Below is a small trained network, with its code and all its weights. Each question gives an input and a class and asks what happens when units are switched off, that is, made to give their printed mean instead of their output.

import numpy as np


def w(rows, s, z=0):
    codes = np.array(rows[::2]) - 128.0
    scale = np.full(codes.shape[1], s)
    scale[-1] = z or s
    return codes * scale


def f(y):
    return y / 2 * (1 + np.tanh(0.7978845608 * (y + 0.044715 * y**3)))


def log_softmax(a):
    a = a - a.max(-1, keepdims=True)
    return a - np.log(np.exp(a).sum(-1, keepdims=True))


def net(x, mask):
    res = np.array(x, float).reshape(1, 4) / 4 @ E
    y = f(res @ A[0][:, :-1].T + A[0][:, -1])
    res = res + np.where(mask, y, B[0][:, -1]) @ B[0][:, :-1]
    return log_softmax(res[-1] @ U[:, :-1].T + U[:, -1])


A, B = {}, {}
E = w([
[151,119,100,54,240,94,40],'x0',
[130,113,146,133,150,106,149],'x1',
[180,61,5,166,111,133,154],'x2',
[150,153,127,117,113,108,138],'x3',
],0.013)
A[0] = w([
[95,153,143,202,73,150,186,96],'N1',
[99,175,138,102,117,150,135,141],'N2',
[73,186,254,123,101,145,115,128],'N3',
[56,150,107,170,87,112,162,6],'N4',
[8,225,189,119,124,123,138,131],'N5',
[60,145,134,171,71,127,184,104],'N6',
[134,167,131,119,132,132,150,171],'N7',
[184,89,40,232,103,140,182,115],'N8',
[104,139,157,205,48,162,207,119],'N9',
],0.0078,0.0023)
B[0] = w([
[51,202,57,58,205,71,65,221],'N1',
[211,134,183,129,146,155,141,154],'N2',
[200,38,127,205,89,211,219,250],'N3',
[106,142,149,76,141,67,123,167],'N4',
[174,74,107,187,33,254,188,237],'N5',
[57,148,84,78,164,87,74,208],'N6',
[134,156,117,182,153,144,130,141],'N7',
[181,9,154,240,63,204,197,251],'N8',
[66,243,66,35,243,65,74,254],'N9',
],0.0062,0.0099)
U = w([
[152,87,122,252,80,170,175,253],'0',
[80,168,102,57,224,114,81,3],'1',
],0.013,0.0013)

Each question gives the input, the list of numbers given to net, and the class t.
The units are the neurons (one row each of A and B). Each row of codes is followed by its name. A weight is (code - 128) times the scale printed after its matrix; where a second scale follows, it is the last column's (A, B and U).
mask holds one flag per neuron, in row order. A switched-off neuron (its flag False) gives its mean, the last column of its row in B, instead of its output. The means were averaged over made-up inputs and are rounded, as every weight is.
A unit's drop is (log p(t) with every unit on - log p(t) with that unit switched off) / (log p(t) with every unit on - log p(t) with every unit switched off).
unit that matters most: the unit with the biggest drop
k most important neurons: the k neurons with the biggest drops, biggest first
drop when u is switched off: that unit's drop, to one decimal
input [5,6,6,4], class 0: unit that matters most	N9
input [6,-2,6,5], class 0: 4 most important neurons	N9, N1, N6, N8
input [1,-8,-2,-1], class 0: 3 most important neurons	N9, N1, N6
input [6,3,6,-2], class 0: 2 most important neurons	N9, N1
input [-4,1,3,8], class 1: 3 most important neurons	N9, N3, N5
input [8,-2,8,8], class 0: 3 most important neurons	N9, N8, N1
input [5,0,6,-4], class 0: drop when N9 is switched off	0.9
input [1,-8,-2,0], class 0: drop when N9 is switched off	2.0
input [-5,-8,3,-8], class 1: drop when N9 is switched off	0.2
input [1,-8,-4,6], class 0: drop when N9 is switched off	0.0
